Here is a tiny trained network, its code and every weight. The questions are about switching its units off for an input and a class, where a switched-off unit gives its printed mean instead of its output.

import numpy as np


def w(rows, s, z=0):
    codes = np.array(rows[::2]) - 128.0
    scale = np.full(codes.shape[1], s)
    scale[-1] = z or s
    return codes * scale


def norm(h):
    return h / np.sqrt((h * h).mean(-1, keepdims=True) + 1e-5)


def f(y):
    return np.maximum(y, 0)


def log_softmax(a):
    a = a - a.max(-1, keepdims=True)
    return a - np.log(np.exp(a).sum(-1, keepdims=True))


def net(x, mask):
    res = np.array(x, float).reshape(1, 7) / 4 @ E
    u = 0
    for l in range(2):
        y = f(norm(res) @ A[l][:, :-1].T + A[l][:, -1])
        res = res + np.where(mask[u : u + 3], y, B[l][:, -1]) @ B[l][:, :-1]
        u += 3
    return log_softmax(norm(res)[-1] @ U[:, :-1].T + U[:, -1])


A, B = {}, {}
E = w([
[53,216,112,77,42,178,160,205,180],'x0',
[188,161,122,186,90,82,217,74,96],'x1',
[112,181,37,105,128,108,39,160,186],'x2',
[107,118,164,164,222,181,170,109,140],'x3',
[123,79,116,103,101,209,113,189,167],'x4',
[142,113,199,232,103,124,82,140,150],'x5',
[2,113,104,198,110,102,153,168,118],'x6',
],0.0092)
A[0] = w([
[155,218,153,147,2,139,156,157,161,3],'0.n0',
[212,91,179,133,138,167,154,83,135,89],'0.n1',
[76,152,135,143,42,124,209,97,107,88],'0.n2',
],0.009,0.0051)
B[0] = w([
[221,112,107,2,95,75,78,162,100,237],'0.n0',
[62,239,116,76,145,119,148,143,73,241],'0.n1',
[137,82,41,145,65,125,140,176,134,253],'0.n2',
],0.013,0.0044)
A[1] = w([
[147,84,152,97,96,238,232,152,143,26],'1.n0',
[100,105,192,103,110,175,65,213,150,127],'1.n1',
[124,113,156,187,68,129,245,134,91,3],'1.n2',
],0.011,0.0042)
B[1] = w([
[148,122,218,172,127,116,39,104,174,202],'1.n0',
[90,88,102,207,134,151,199,189,115,253],'1.n1',
[94,185,40,102,106,199,246,208,79,205],'1.n2',
],0.012,0.006)
U = w([
[235,126,103,58,49,82,95,132,126,45],'0',
[71,152,37,123,91,151,163,182,142,209],'1',
[175,196,233,136,189,140,183,4,70,2],'2',
[116,79,172,240,150,120,63,84,173,220],'3',
],0.015,0.0048)

Each question gives the input, the list of numbers given to net, and the class t.
The units are the neurons (one row each of A and B). Each row of codes is followed by its name. A weight is (code - 128) times the scale printed after its matrix; where a second scale follows, it is the last column's (A, B and U).
mask holds one flag per neuron, layer by layer. A switched-off neuron (its flag False) gives its mean, the last column of its row in B, instead of its output. The means were averaged over made-up inputs and are rounded, as every weight is.
A unit's drop is (log p(t) with every unit on - log p(t) with that unit switched off) / (log p(t) with every unit on - log p(t) with every unit switched off).
The circuit of an input: a set's keep is (log p(t) with only the set's units on - log p(t) with every unit switched off) / (log p(t) with every unit on - log p(t) with every unit switched off). Starting from all 6 units, units are removed one at a time, each time the one whose removal leaves the highest keep (on an exact tie, the one counted first), for as long as the keep stays at least 0.8.
circuit, biggest first: the units of the circuit, biggest drop first
most important unit: the unit with the biggest drop
top k neurons: the k neurons with the biggest drops, biggest first
top k neurons in layer l: the k neurons of layer l with the biggest drops, biggest first
drop of u: that unit's drop, to one decimal
input [-6,-2,2,1,4,1,6], class 3: most important unit : 1.n2
input [-7,-6,-3,0,7,2,-3], class 1: top 2 neurons : 0.n1, 1.n1
input [-4,-8,-3,-1,1,-1,-5], class 2: circuit, biggest first : 0.n2, 0.n0
input [-5,0,0,-4,-3,7,-7], class 2: circuit, biggest first : 0.n1, 0.n0
input [-4,-5,5,-3,-5,-4,0], class 0: top 4 neurons : 1.n1, 1.n2, 0.n1, 1.n0
input [-6,2,5,-2,6,-6,3], class 0: top 4 neurons : 1.n1, 1.n2, 0.n1, 0.n2
input [0,4,2,-7,7,-7,3], class 0: circuit, biggest first : 1.n1, 1.n2
input [-2,-7,2,1,8,4,0], class 3: top 3 neurons : 1.n2, 0.n1, 0.n0
input [0,7,2,-8,-7,8,4], class 0: top 2 neurons : 0.n0, 1.n1
input [-2,3,-3,-5,-2,-4,-4], class 2: circuit, biggest first : 0.n0, 0.n2
input [-2,-8,-8,2,8,2,0], class 3: top 2 neurons in layer 1 : 1.n0, 1.n2
input [-4,-4,1,-8,7,1,-3], class 3: circuit, biggest first : 1.n2, 0.n1, 0.n0
input [-1,-6,4,7,5,-4,-5], class 3: top 2 neurons in layer 0 : 0.n1, 0.n0
input [6,0,-5,1,3,-1,-6], class 0: top 3 neurons : 0.n0, 1.n0, 1.n2
input [4,8,3,-4,8,-7,1], class 0: most important unit : 0.n0
input [-4,-2,-4,1,3,6,8], class 1: top 2 neurons : 1.n2, 1.n0
input [-5,3,3,6,0,6,0], class 2: top 2 neurons in layer 1 : 1.n1, 1.n0
input [6,7,-4,-7,6,-8,4], class 0: top 2 neurons : 0.n0, 1.n1
input [3,-6,-4,-2,4,-7,-4], class 3: top 2 neurons in layer 1 : 1.n0, 1.n2
input [7,5,6,-8,-4,6,0], class 0: most important unit : 0.n0
input [3,-5,8,8,-3,5,-2], class 3: top 2 neurons : 1.n2, 0.n1
input [5,-8,-7,8,1,-6,-7], class 2: top 2 neurons in layer 0 : 0.n2, 0.n1
input [-3,2,-8,6,0,-2,2], class 1: drop of 1.n0 : -0.1
input [-3,8,-8,7,-1,2,8], class 1: drop of 1.n2 : 0.8
input [2,3,2,-6,2,7,1], class 0: drop of 1.n2 : 0.0
input [-3,2,7,-1,-4,4,7], class 3: drop of 1.n2 : 0.3
input [-4,6,-2,7,-5,-6,5], class 1: top neuron in layer 1 : 1.n2
input [6,2,5,8,-4,8,-7], class 0: top 2 neurons : 0.n0, 1.n2
input [3,-8,-1,7,-1,4,-4], class 3: top 2 neurons in layer 1 : 1.n2, 1.n0
